[[149 153 156 151]
 [141 126 134 128]]
->
[151 134]

[[107 141]
 [111 147]
 [155 112]]
->
[141 111]

[[107 113]
 [154 124]]
->
[113 154]

[[125 138 118 150]
 [131 130 104 128]
 [131 136 125 144]
 [125 137 134 115]
 [131 133 122 103]]
->
[150 104 136 125]

[[124 101 110]
 [143 131 117]
 [114 117 114]]
->
[110 131 114]

[[126 103]
 [122 122]
 [117 122]
 [121 115]]
->
[103 122]

[[120 134 133 131]
 [101 104 112 106]]
->
[131 112]

[[126 126 125]
 [100 117 135]]
->
[125 117]
---
[[125 110 128 130]
 [133 138 143 133]
 [128 117 140 124]
 [116 150 136 121]]
->
[[116 150 136 121]
 [133 138 143 133]
 [128 117 140 124]
 [125 110 128 130]]

[[114 122 123 117 136 126 137 139 121 127 125 140]
 [110 120 121 116 141 128 138 143 120 130 128 136]
 [133 127 126 132 129 137 127 128 130 135 138 105]
 [116 106 108 113 144 134 138 143 112 136 133 132]
 [148 138 137 140 113 127 118 111 137 125 127 121]]
->
[[148 138 137 140 113 127 118 111 137 125 127 121]
 [133 127 126 132 129 137 127 128 130 135 138 105]
 [114 122 123 117 136 126 137 139 121 127 125 140]
 [110 120 121 116 141 128 138 143 120 130 128 136]
 [116 106 108 113 144 134 138 143 112 136 133 132]]

[[138 120 128 125 117 148 123]
 [128 123 111 116 130 127 129]
 [124 121 133 113 122 116 153]
 [135 125 133 135 114 136 126]
 [119 119 117 126 130 106 109]
 [123 104 123 132 124 133 119]
 [127 140 142 110 134 122 121]
 [133 136 109 111 135 129 136]]
->
[[127 140 142 110 134 122 121]
 [133 136 109 111 135 129 136]
 [135 125 133 135 114 136 126]
 [128 123 111 116 130 127 129]
 [124 121 133 113 122 116 153]
 [138 120 128 125 117 148 123]
 [119 119 117 126 130 106 109]
 [123 104 123 132 124 133 119]]

[[126 131 138 110 128 128]
 [128 137 139 103 133 132]
 [133 139 121 135 133 132]
 [136 110 127 129 137 137]
 [119 116 145  99 118 120]]
->
[[133 139 121 135 133 132]
 [128 137 139 103 133 132]
 [126 131 138 110 128 128]
 [119 116 145  99 118 120]
 [136 110 127 129 137 137]]

[[115 146  99 112 114 110 151 131 143 154 114 133]
 [133 126 139 128 127 137 128 143 125 127 133 139]
 [138 119 132 151 149 135 117 115 120 117 139 114]
 [121 135 128 111 111 124 138 143 134 137 120 143]]
->
[[115 146  99 112 114 110 151 131 143 154 114 133]
 [121 135 128 111 111 124 138 143 134 137 120 143]
 [133 126 139 128 127 137 128 143 125 127 133 139]
 [138 119 132 151 149 135 117 115 120 117 139 114]]

[[134 136 122 124 121 150 121 123 123 128 135 139 127 121 121]
 [140 146 115 137 135 130 116 116 136 138 134 131 139 133 134]]
->
[[140 146 115 137 135 130 116 116 136 138 134 131 139 133 134]
 [134 136 122 124 121 150 121 123 123 128 135 139 127 121 121]]

[[142 104 133 130 141 136 122 118 138 141]
 [131 136 125 125 132 134 130 132 134 130]
 [140 107 134 131 139 134 122 119 136 139]
 [121 140 137 137 121 122 126 132 122 122]
 [119 151 131 133 120 124 130 138 123 120]
 [132 156 107 109 136 143 141 144 144 129]
 [134 105 144 141 132 126 117 116 127 135]
 [125 150 122 124 127 132 134 139 132 125]]
->
[[132 156 107 109 136 143 141 144 144 129]
 [119 151 131 133 120 124 130 138 123 120]
 [125 150 122 124 127 132 134 139 132 125]
 [121 140 137 137 121 122 126 132 122 122]
 [131 136 125 125 132 134 130 132 134 130]
 [140 107 134 131 139 134 122 119 136 139]
 [134 105 144 141 132 126 117 116 127 135]
 [142 104 133 130 141 136 122 118 138 141]]
---
[[124 134 116 142 141]
 [116 134 122 133 134]
 [130 109 157 133 132]
 [141 120 140 121 120]]
->
[[134 122]
 [109 157]]

[[148 112 139 152]
 [107 153 147 147]
 [126 114 126 115]
 [148 107 134 146]]
->
[[153 147]
 [114 126]]

[[139 148 116 137]
 [150 144 125 125]
 [141 140 134 138]]
->
[[144 125]
 [140 134]]

[[146 153 149]
 [142 119 118]
 [102 114 118]
 [152 137 134]
 [135 147 145]]
->
[[119 118]
 [114 118]]

[[122 122 137 119]
 [146 143 115 150]
 [146 141 118 143]
 [119 119 141 111]]
->
[[143 115]
 [141 118]]

[[149 146 115]
 [125 124 137]
 [156 148 112]
 [142 140 120]
 [143 139 121]]
->
[[124 137]
 [148 112]]

[[107 109 131 141]
 [112 113 132 142]
 [118 115 136 151]]
->
[[113 132]
 [115 136]]
